Below is a small trained network, with its code and all its weights. Each question gives an input and a target symbol and asks what happens when units are switched off, that is, made to give their printed mean instead of their output.

import numpy as np


def w(rows, s, z=0):
    codes = np.array(rows[::2]) - 128.0
    scale = np.full(codes.shape[1], s)
    scale[-1] = z or s
    return codes * scale


def f(y):
    return np.maximum(y, 0)


def softmax(a):
    e = np.exp(a - a.max(-1, keepdims=True))
    return e / e.sum(-1, keepdims=True)


def log_softmax(a):
    a = a - a.max(-1, keepdims=True)
    return a - np.log(np.exp(a).sum(-1, keepdims=True))


def net(x, mask):
    ids = ['δεθξσψ'.index(c) for c in x.split()]
    T = len(ids)
    res = E[ids] + P[:T]
    u = 0
    for l in range(3):
        q, k, v = (res @ M[l].T for M in (Q, K, V))
        z = softmax(np.where(np.tri(T) > 0, q @ k.T / 3**0.5, -1e9)) @ v
        res = res + np.where(mask[u], z, O[l][:, -1]) @ O[l][:, :-1]
        u += 1
        y = f(res @ A[l][:, :-1].T + A[l][:, -1])
        res = res + np.where(mask[u : u + 12], y, B[l][:, -1]) @ B[l][:, :-1]
        u += 12
    return log_softmax(res[-1] @ U[:, :-1].T + U[:, -1])


Q, K, V, O, A, B = {}, {}, {}, {}, {}, {}
E = w([
[43,185,85,221,124,131],'δ',
[157,166,92,61,26,209],'ε',
[98,74,189,69,233,249],'θ',
[101,51,124,189,88,254],'ξ',
[48,73,153,150,118,23],'σ',
[134,40,166,143,107,95],'ψ',
],0.0086)
P = w([
[35,153,254,13,31,103],'0',
[94,106,123,189,100,40],'1',
[145,52,112,153,107,89],'2',
[143,65,90,141,132,124],'3',
[124,88,90,147,202,167],'4',
[175,93,88,129,174,160],'5',
[171,121,90,141,199,157],'6',
[199,118,83,116,230,176],'7',
[231,124,105,106,205,144],'8',
[218,143,76,109,216,185],'9',
[237,142,84,82,228,159],'10',
],0.0055)
Q[0] = w([
[44,1,138,167,162,153],'L0H1',
[121,198,123,152,123,89],'L0H1',
[148,74,140,170,66,98],'L0H1',
],0.0075)
K[0] = w([
[45,78,254,156,148,192],'L0H1',
[126,110,97,79,105,107],'L0H1',
[91,171,99,123,146,193],'L0H1',
],0.0079)
V[0] = w([
[117,25,171,174,134,29],'L0H1',
[137,83,117,106,251,59],'L0H1',
[192,190,112,50,105,252],'L0H1',
],0.0043)
O[0] = w([
[104,142,230,114,83,139,159],'L0H1',
[181,57,100,35,158,12,4],'L0H1',
[199,111,2,190,118,212,161],'L0H1',
],0.0062,0.0012)
A[0] = w([
[87,208,91,170,67,212,138],'L0N1',
[125,152,109,126,165,181,235],'L0N2',
[58,219,102,80,190,161,140],'L0N3',
[81,181,236,24,60,170,184],'L0N4',
[94,93,138,81,163,156,253],'L0N5',
[207,51,107,196,148,226,73],'L0N6',
[180,161,73,111,16,85,210],'L0N7',
[129,224,135,147,50,137,164],'L0N8',
[84,59,32,207,138,57,202],'L0N9',
[177,77,20,229,122,39,198],'L0N10',
[233,140,181,170,252,127,152],'L0N11',
[188,145,73,81,3,191,173],'L0N12',
],0.006,0.0033)
B[0] = w([
[161,142,64,189,133,107,230],'L0N1',
[208,96,118,207,115,108,247],'L0N2',
[114,80,111,133,216,145,171],'L0N3',
[68,39,222,164,96,93,196],'L0N4',
[229,69,156,176,48,101,255],'L0N5',
[157,185,85,114,95,35,228],'L0N6',
[116,54,159,162,187,204,185],'L0N7',
[107,99,108,208,133,163,180],'L0N8',
[200,97,178,140,214,245,214],'L0N9',
[118,75,164,157,181,255,201],'L0N10',
[97,142,86,239,77,117,184],'L0N11',
[179,88,98,199,146,154,235],'L0N12',
],0.0058,0.0043)
Q[1] = w([
[146,92,110,224,236,174],'L1H1',
[182,92,162,150,220,75],'L1H1',
[176,38,198,254,112,116],'L1H1',
],0.0058)
K[1] = w([
[136,92,124,97,33,81],'L1H1',
[91,107,221,114,69,120],'L1H1',
[46,14,227,118,2,130],'L1H1',
],0.0057)
V[1] = w([
[14,144,192,121,23,2],'L1H1',
[120,191,78,190,85,97],'L1H1',
[81,174,87,166,141,35],'L1H1',
],0.0051)
O[1] = w([
[117,126,93,79,2,90,253],'L1H1',
[75,159,160,144,41,205,57],'L1H1',
[56,162,82,35,118,225,16],'L1H1',
],0.0076,0.0045)
A[1] = w([
[150,79,134,143,78,196,243],'L1N1',
[136,206,116,9,74,126,158],'L1N2',
[120,103,202,111,134,30,236],'L1N3',
[91,168,84,2,75,82,1],'L1N4',
[38,202,106,195,100,111,236],'L1N5',
[94,184,144,165,159,147,204],'L1N6',
[12,163,92,111,109,201,218],'L1N7',
[153,118,208,126,174,129,207],'L1N8',
[104,161,111,190,168,197,126],'L1N9',
[107,32,158,140,55,172,162],'L1N10',
[106,147,81,39,106,102,94],'L1N11',
[75,186,102,78,37,161,196],'L1N12',
],0.0063,0.0014)
B[1] = w([
[34,129,139,186,166,36,254],'L1N1',
[98,166,120,122,191,185,147],'L1N2',
[197,145,89,38,116,90,185],'L1N3',
[110,171,115,139,173,154,157],'L1N4',
[100,63,148,103,110,197,145],'L1N5',
[111,52,123,82,164,102,146],'L1N6',
[91,75,110,48,152,159,133],'L1N7',
[108,70,158,57,189,153,191],'L1N8',
[139,108,72,137,172,118,197],'L1N9',
[63,106,168,143,135,132,248],'L1N10',
[49,174,87,78,255,134,145],'L1N11',
[124,108,73,72,228,197,162],'L1N12',
],0.0053,0.0071)
Q[2] = w([
[42,255,85,76,89,75],'L2H1',
[157,20,150,146,112,102],'L2H1',
[102,198,128,27,81,169],'L2H1',
],0.0057)
K[2] = w([
[214,210,126,107,157,91],'L2H1',
[59,2,96,138,46,202],'L2H1',
[214,176,80,144,175,109],'L2H1',
],0.0062)
V[2] = w([
[101,95,170,15,39,44],'L2H1',
[196,132,44,85,214,49],'L2H1',
[167,186,196,254,54,74],'L2H1',
],0.0047)
O[2] = w([
[176,99,153,154,103,219,136],'L2H1',
[170,68,124,16,99,120,2],'L2H1',
[147,254,185,106,25,93,171],'L2H1',
],0.0069)
A[2] = w([
[139,193,213,158,127,135,174],'L2N1',
[184,138,136,134,117,86,141],'L2N2',
[180,152,92,135,108,149,192],'L2N3',
[114,130,109,106,113,34,173],'L2N4',
[121,104,200,147,124,135,179],'L2N5',
[122,44,77,140,111,167,249],'L2N6',
[89,135,91,143,148,154,172],'L2N7',
[147,152,136,10,182,109,199],'L2N8',
[49,133,125,140,233,122,111],'L2N9',
[102,254,121,161,73,74,108],'L2N10',
[115,202,143,115,171,158,58],'L2N11',
[54,164,192,131,153,71,146],'L2N12',
],0.0067,0.0016)
B[2] = w([
[54,199,132,100,179,168,192],'L2N1',
[236,209,71,81,177,81,172],'L2N2',
[197,125,173,152,90,160,160],'L2N3',
[109,46,177,152,69,100,150],'L2N4',
[104,161,186,152,156,171,199],'L2N5',
[109,94,115,172,193,59,254],'L2N6',
[186,126,177,110,197,64,179],'L2N7',
[205,200,95,145,183,102,143],'L2N8',
[137,114,150,144,29,66,228],'L2N9',
[179,151,57,54,255,167,200],'L2N10',
[69,137,155,171,93,173,137],'L2N11',
[43,94,153,138,146,131,195],'L2N12',
],0.0053,0.0071)
U = w([
[101,77,185,174,153,131,184],'δ',
[135,146,100,150,153,2,170],'ε',
[233,130,106,116,199,95,101],'θ',
[123,216,151,120,157,187,149],'ξ',
[93,111,52,73,159,138,5],'σ',
[164,129,149,134,28,125,105],'ψ',
],0.0062,0.0019)

Each question gives the input, a string of symbols that net reads in full, and the target symbol t.
The units are the heads (3 rows each of Q, K, V and O) and the neurons (one row each of A and B). Each row of codes is followed by its name. A weight is (code - 128) times the scale printed after its matrix; where a second scale follows, it is the last column's (O, A, B and U).
mask holds one flag per unit, layer by layer, with each layer's heads first. A switched-off unit (its flag False) gives its mean, the last column of its rows in O or B, instead of its output. The means were averaged over made-up inputs and are rounded, as every weight is.
A unit's drop is (log p(t) with every unit on - log p(t) with that unit switched off) / (log p(t) with every unit on - log p(t) with every unit switched off).
most important unit: the unit with the biggest drop
top k neurons: the k neurons with the biggest drops, biggest first
top k neurons in layer l: the k neurons of layer l with the biggest drops, biggest first
drop when u is switched off: that unit's drop, to one decimal
input ε δ ψ θ ε, target ε: most important unit : L0H1
input ε θ θ σ ξ ξ, target ε: top 2 neurons in layer 0 : L0N12; L0N4
input ξ δ ψ ψ δ ξ θ ψ ξ ε, target ξ: top 3 neurons : L0N4; L2N1; L0N9
input θ σ ψ ξ, target θ: top 3 neurons : L0N6; L0N4; L0N11
input ψ σ ξ ξ, target ψ: top 2 neurons : L0N4; L0N6
input θ σ δ, target θ: top 3 neurons in layer 0 : L0N4; L0N9; L0N11
input θ ψ ψ, target θ: top 2 neurons : L1N3; L0N11
input σ σ ε σ δ, target σ: top 2 neurons : L0N4; L1N12
input σ δ ε, target σ: top 4 neurons : L1N12; L0N9; L0N4; L0N10
input ψ δ ε, target ψ: top 3 neurons in layer 0 : L0N4; L0N6; L0N1
input ξ δ ψ ψ ε θ δ θ ξ θ ξ, target ξ: top 2 neurons in layer 2 : L2N1; L2N6
input σ σ σ ξ ε ψ ψ, target σ: top 2 neurons in layer 1 : L1N12; L1N11
input θ ε ε ξ ε ξ ψ, target θ: top 2 neurons : L0N4; L0N6
input ψ σ θ ξ ε ε ξ ε, target ψ: most important unit : L2H1
input ψ δ θ ψ, target ψ: top 2 neurons in layer 0 : L0N4; L0N6
input σ ψ θ σ θ ξ ψ ξ ψ ε ξ, target σ: top 4 neurons : L0N4; L1N12; L0N9; L1N11
input θ ξ θ ξ θ θ ξ θ θ ξ ξ, target θ: top 2 neurons : L0N4; L0N6
input σ θ ε ε ξ ξ ψ δ ε ε, target σ: top 3 neurons in layer 1 : L1N12; L1N11; L1N2
input θ δ ε ξ ξ ε ξ σ δ δ, target θ: top 2 neurons in layer 1 : L1N10; L1N1
input δ δ δ σ δ σ ε, target δ: top neuron : L0N4
input σ ε σ σ ψ ψ ξ ξ θ, target σ: drop when L0N2 is switched off : 0.0
input σ θ ε σ ψ, target σ: drop when L0N4 is switched off : 0.4
input ξ ε ξ ψ ε ξ ε ψ, target ξ: drop when L1H1 is switched off : 0.2
input ψ σ θ δ, target ψ: top 2 neurons in layer 0 : L0N4; L0N6
input θ ε ξ σ, target θ: top 2 neurons in layer 0 : L0N4; L0N11
input δ θ ε, target δ: top 3 neurons in layer 0 : L0N7; L0N4; L0N12
